Here is a tiny trained network, its code and every weight. The questions are about switching its units off for an input and a target symbol, where a switched-off unit gives its printed mean instead of its output.

import numpy as np


def w(rows, s, z=0):
    codes = np.array(rows[::2]) - 128.0
    scale = np.full(codes.shape[1], s)
    scale[-1] = z or s
    return codes * scale


def f(y):
    return np.maximum(y, 0)


def softmax(a):
    e = np.exp(a - a.max(-1, keepdims=True))
    return e / e.sum(-1, keepdims=True)


def log_softmax(a):
    a = a - a.max(-1, keepdims=True)
    return a - np.log(np.exp(a).sum(-1, keepdims=True))


def net(x, mask):
    ids = ['δλμπστ'.index(c) for c in x.split()]
    T = len(ids)
    res = E[ids] + P[:T]
    u = 0
    for l in range(2):
        r = res
        for j in range(2):
            rows = slice(3 * j, 3 * j + 3)
            q, k, v = (r @ M[l][rows].T for M in (Q, K, V))
            z = softmax(np.where(np.tri(T) > 0, q @ k.T / 3**0.5, -1e9)) @ v
            o = O[l][rows]
            res = res + np.where(mask[u + j], z, o[:, -1]) @ o[:, :-1]
        u += 2
        y = f(res @ A[l][:, :-1].T + A[l][:, -1])
        res = res + np.where(mask[u : u + 12], y, B[l][:, -1]) @ B[l][:, :-1]
        u += 12
    return log_softmax(res[-1] @ U[:, :-1].T + U[:, -1])


Q, K, V, O, A, B = {}, {}, {}, {}, {}, {}
E = w([
[174,173,16],'δ',
[107,150,153],'λ',
[246,87,47],'μ',
[132,173,193],'π',
[193,207,66],'σ',
[227,77,233],'τ',
],0.012)
P = w([
[167,254,161],'0',
[206,77,96],'1',
[182,102,113],'2',
[157,110,119],'3',
[164,115,128],'4',
[156,119,124],'5',
[152,126,128],'6',
[151,126,134],'7',
[144,132,139],'8',
[151,127,144],'9',
[146,135,144],'10',
[146,132,139],'11',
],0.0083)
Q[0] = w([
[193,254,45],'L0H1',
[50,74,183],'L0H1',
[74,90,108],'L0H1',
[115,72,85],'L0H2',
[81,47,88],'L0H2',
[192,140,106],'L0H2',
],0.014)
K[0] = w([
[137,190,201],'L0H1',
[100,11,69],'L0H1',
[84,28,141],'L0H1',
[95,101,104],'L0H2',
[167,139,26],'L0H2',
[85,209,151],'L0H2',
],0.011)
V[0] = w([
[151,54,160],'L0H1',
[53,58,1],'L0H1',
[50,115,190],'L0H1',
[79,117,192],'L0H2',
[157,16,118],'L0H2',
[90,125,49],'L0H2',
],0.0093)
O[0] = w([
[254,106,186,64],'L0H1',
[184,249,180,2],'L0H1',
[148,170,51,39],'L0H1',
[103,135,98,84],'L0H2',
[183,80,154,74],'L0H2',
[149,228,151,94],'L0H2',
],0.0077,0.0097)
A[0] = w([
[91,81,75,151],'L0N1',
[162,85,175,114],'L0N2',
[76,126,216,153],'L0N3',
[137,60,116,50],'L0N4',
[89,244,168,117],'L0N5',
[113,203,82,101],'L0N6',
[194,10,162,99],'L0N7',
[136,131,34,148],'L0N8',
[196,162,72,126],'L0N9',
[60,84,233,207],'L0N10',
[118,84,228,254],'L0N11',
[148,175,86,138],'L0N12',
],0.011,0.0058)
B[0] = w([
[117,65,185,255],'L0N1',
[180,151,124,161],'L0N2',
[91,26,59,168],'L0N3',
[118,166,160,173],'L0N4',
[75,175,56,139],'L0N5',
[123,206,124,146],'L0N6',
[180,145,168,214],'L0N7',
[93,179,166,225],'L0N8',
[128,168,95,140],'L0N9',
[107,68,2,212],'L0N10',
[153,67,17,213],'L0N11',
[84,130,163,142],'L0N12',
],0.0082,0.01)
Q[1] = w([
[118,98,102],'L1H1',
[136,190,94],'L1H1',
[167,140,6],'L1H1',
[54,125,28],'L1H2',
[193,99,88],'L1H2',
[169,116,130],'L1H2',
],0.012)
K[1] = w([
[113,154,42],'L1H1',
[76,14,130],'L1H1',
[115,80,18],'L1H1',
[92,230,107],'L1H2',
[111,107,248],'L1H2',
[110,96,185],'L1H2',
],0.011)
V[1] = w([
[110,80,254],'L1H1',
[86,104,120],'L1H1',
[186,35,180],'L1H1',
[121,216,90],'L1H2',
[152,213,193],'L1H2',
[187,119,124],'L1H2',
],0.0063)
O[1] = w([
[123,68,1,3],'L1H1',
[87,139,131,207],'L1H1',
[144,178,53,113],'L1H1',
[168,114,173,192],'L1H2',
[143,60,200,64],'L1H2',
[137,122,114,42],'L1H2',
],0.0092,0.0065)
A[1] = w([
[157,100,76,113],'L1N1',
[139,55,168,68],'L1N2',
[155,161,187,164],'L1N3',
[199,133,112,48],'L1N4',
[188,81,212,169],'L1N5',
[135,217,98,191],'L1N6',
[192,110,219,38],'L1N7',
[147,215,151,132],'L1N8',
[94,114,2,1],'L1N9',
[120,176,165,62],'L1N10',
[49,212,102,134],'L1N11',
[165,56,118,108],'L1N12',
],0.0082,0.0059)
B[1] = w([
[156,149,169,204],'L1N1',
[166,91,114,193],'L1N2',
[206,125,159,172],'L1N3',
[16,152,154,150],'L1N4',
[113,123,110,221],'L1N5',
[254,146,61,161],'L1N6',
[214,216,60,175],'L1N7',
[149,111,143,145],'L1N8',
[149,8,244,255],'L1N9',
[133,3,149,141],'L1N10',
[138,120,34,190],'L1N11',
[94,161,144,196],'L1N12',
],0.0081,0.0097)
U = w([
[157,142,210,103],'δ',
[58,153,119,255],'λ',
[158,150,97,137],'μ',
[44,93,129,131],'π',
[22,76,254,102],'σ',
[151,79,126,30],'τ',
],0.011,0.0081)

Each question gives the input, a string of symbols that net reads in full, and the target symbol t.
The units are the heads (3 rows each of Q, K, V and O) and the neurons (one row each of A and B). Each row of codes is followed by its name. A weight is (code - 128) times the scale printed after its matrix; where a second scale follows, it is the last column's (O, A, B and U).
mask holds one flag per unit, layer by layer, with each layer's heads first. A switched-off unit (its flag False) gives its mean, the last column of its rows in O or B, instead of its output. The means were averaged over made-up inputs and are rounded, as every weight is.
A unit's drop is (log p(t) with every unit on - log p(t) with that unit switched off) / (log p(t) with every unit on - log p(t) with every unit switched off).
The circuit of an input: a set's keep is (log p(t) with only the set's units on - log p(t) with every unit switched off) / (log p(t) with every unit on - log p(t) with every unit switched off). Starting from the 12 units with the biggest drops (on a tie, the unit counted first), units are removed one at a time, each time the one whose removal leaves the highest keep (on an exact tie, the one counted first), for as long as the keep stays at least 0.8.
circuit, biggest first: the units of the circuit, biggest drop first
top k neurons in layer l: the k neurons of layer l with the biggest drops, biggest first
which heads matter: for each layer, one digit per head in row order, 1 if its drop is at least 0.15 and else 0, layers parted by /
input μ δ λ μ σ μ, target μ: which heads matter : 11 / 10
input σ λ σ τ μ λ, target τ: circuit, biggest first : (L0H1; L0N11; L0N8)
input μ λ σ σ τ δ σ σ λ σ, target μ: top neuron in layer 0 : (L0N1)
input σ σ δ π μ, target σ: circuit, biggest first : (L0H1; L1H1; L0N1)
input λ σ λ μ, target λ: circuit, biggest first : (L1N9; L1H2; L0N10; L0N11)
input σ σ δ σ δ δ, target σ: which heads matter : 10 / 00
input π σ π μ μ σ π λ λ, target π: which heads matter : 10 / 11
input λ μ δ δ σ σ π δ π, target π: which heads matter : 10 / 10
input π δ τ σ π σ σ τ σ λ, target τ: top 3 neurons in layer 0 : (L0N11; L0N1; L0N7)
input λ σ μ τ δ π, target τ: which heads matter : 10 / 10
input δ λ τ δ, target δ: which heads matter : 01 / 01
input τ δ δ μ τ λ π τ δ, target τ: which heads matter : 10 / 11
input λ δ δ λ, target λ: top 2 neurons in layer 0 : (L0N1; L0N5)
input τ σ μ τ δ σ λ μ λ δ, target τ: top 2 neurons in layer 1 : (L1N9; L1N6)
input σ π δ δ π λ π δ, target σ: which heads matter : 11 / 00
input π δ λ, target π: which heads matter : 11 / 01
input π λ π π, target π: which heads matter : 00 / 01
input λ δ δ τ, target τ: top 3 neurons in layer 0 : (L0N11; L0N3; L0N10)
input μ λ μ δ τ σ δ, target μ: top neuron in layer 0 : (L0N11)
input μ σ λ δ λ μ σ π σ π μ δ, target μ: top 2 neurons in layer 0 : (L0N8; L0N3)
